Here is a tiny trained network, its code and every weight. The questions are about switching its units off for an input and a class, where a switched-off unit gives its printed mean instead of its output.

import numpy as np


def w(rows, s, z=0):
    codes = np.array(rows[::2]) - 128.0
    scale = np.full(codes.shape[1], s)
    scale[-1] = z or s
    return codes * scale


def norm(h):
    return h / np.sqrt((h * h).mean(-1, keepdims=True) + 1e-5)


def f(y):
    return np.maximum(y, 0)


def log_softmax(a):
    a = a - a.max(-1, keepdims=True)
    return a - np.log(np.exp(a).sum(-1, keepdims=True))


def net(x, mask):
    res = np.array(x, float).reshape(1, 8) / 4 @ E
    u = 0
    for l in range(3):
        y = f(norm(res) @ A[l][:, :-1].T + A[l][:, -1])
        res = res + np.where(mask[u : u + 5], y, B[l][:, -1]) @ B[l][:, :-1]
        u += 5
    return log_softmax(norm(res)[-1] @ U[:, :-1].T + U[:, -1])


A, B = {}, {}
E = w([
[122,120,116,145],'x0',
[254,100,144,107],'x1',
[146,144,119,124],'x2',
[123,120,132,128],'x3',
[143,148,93,200],'x4',
[103,101,120,140],'x5',
[123,124,120,135],'x6',
[141,140,125,128],'x7',
],0.009)
A[0] = w([
[183,81,143,130,128],'L0N0',
[163,103,254,5,149],'L0N1',
[13,224,109,86,62],'L0N2',
[110,227,74,255,2],'L0N3',
[176,176,224,92,154],'L0N4',
],0.0051,0.00053)
B[0] = w([
[115,158,168,204,185],'L0N0',
[90,216,91,116,250],'L0N1',
[173,134,255,205,255],'L0N2',
[143,76,94,107,238],'L0N3',
[228,177,153,216,197],'L0N4',
],0.0064,0.0037)
A[1] = w([
[121,134,210,2,239],'L1N0',
[141,72,107,243,189],'L1N1',
[81,201,82,124,113],'L1N2',
[159,244,100,156,169],'L1N3',
[174,189,58,134,254],'L1N4',
],0.0072,0.0023)
B[1] = w([
[128,110,26,88,231],'L1N0',
[77,196,118,2,253],'L1N1',
[113,56,209,156,166],'L1N2',
[97,141,106,181,232],'L1N3',
[75,155,71,94,232],'L1N4',
],0.0085,0.0048)
A[2] = w([
[133,200,85,123,254],'L2N0',
[151,161,125,152,72],'L2N1',
[254,93,131,38,212],'L2N2',
[239,142,128,117,167],'L2N3',
[98,108,93,60,130],'L2N4',
],0.0096,0.0012)
B[2] = w([
[196,138,96,111,253],'L2N0',
[162,254,148,134,153],'L2N1',
[37,68,216,133,212],'L2N2',
[130,21,136,200,202],'L2N3',
[86,190,119,47,206],'L2N4',
],0.0082,0.0064)
U = w([
[97,157,106,106,211],'0',
[55,112,216,255,175],'1',
[107,198,144,118,93],'2',
[96,195,139,128,6],'3',
],0.0099,0.0023)

Each question gives the input, the list of numbers given to net, and the class t.
The units are the neurons (one row each of A and B). Each row of codes is followed by its name. A weight is (code - 128) times the scale printed after its matrix; where a second scale follows, it is the last column's (A, B and U).
mask holds one flag per neuron, layer by layer. A switched-off neuron (its flag False) gives its mean, the last column of its row in B, instead of its output. The means were averaged over made-up inputs and are rounded, as every weight is.
A unit's drop is (log p(t) with every unit on - log p(t) with that unit switched off) / (log p(t) with every unit on - log p(t) with every unit switched off).
The circuit of an input: a set's keep is (log p(t) with only the set's units on - log p(t) with every unit switched off) / (log p(t) with every unit on - log p(t) with every unit switched off). Starting from the 12 units with the biggest drops (on a tie, the unit counted first), units are removed one at a time, each time the one whose removal leaves the highest keep (on an exact tie, the one counted first), for as long as the keep stays at least 0.8.
circuit, biggest first: the units of the circuit, biggest drop first
k most important neurons: the k neurons with the biggest drops, biggest first
k most important neurons of layer l: the k neurons of layer l with the biggest drops, biggest first
drop when u is switched off: that unit's drop, to one decimal
input [0,6,-8,-6,-2,-7,4,-6], class 1: circuit, biggest first => [L2N2]
input [-6,8,-7,-5,-2,-6,2,1], class 1: circuit, biggest first => [L2N2, L2N3]
input [-3,-5,6,1,0,-6,5,6], class 1: 2 most important neurons of layer 1 => [L1N1, L1N0]
input [-4,6,6,3,4,2,0,7], class 1: 2 most important neurons => [L2N3, L2N2]
input [0,7,1,-3,-5,2,-6,-8], class 1: 2 most important neurons => [L2N2, L1N1]
input [-2,4,4,-7,-1,-4,2,6], class 1: 2 most important neurons of layer 2 => [L2N3, L2N4]
input [-2,-8,6,-5,4,-7,1,-6], class 1: circuit, biggest first => [L1N2, L2N4]
input [-5,7,-5,-8,0,1,-3,-6], class 1: 2 most important neurons => [L2N2, L2N3]
input [0,-8,-4,-2,-2,-4,4,4], class 1: 3 most important neurons of layer 1 => [L1N1, L1N4, L1N2]
input [0,3,-7,6,4,7,-5,-4], class 2: drop when L1N1 is switched off => 1.4
input [4,-8,8,3,-1,-5,-2,0], class 1: drop when L2N1 is switched off => 0.0
input [-5,8,-2,-7,-4,1,1,3], class 1: drop when L1N1 is switched off => 0.3
input [6,8,4,-5,0,5,3,-3], class 1: drop when L2N3 is switched off => 0.1
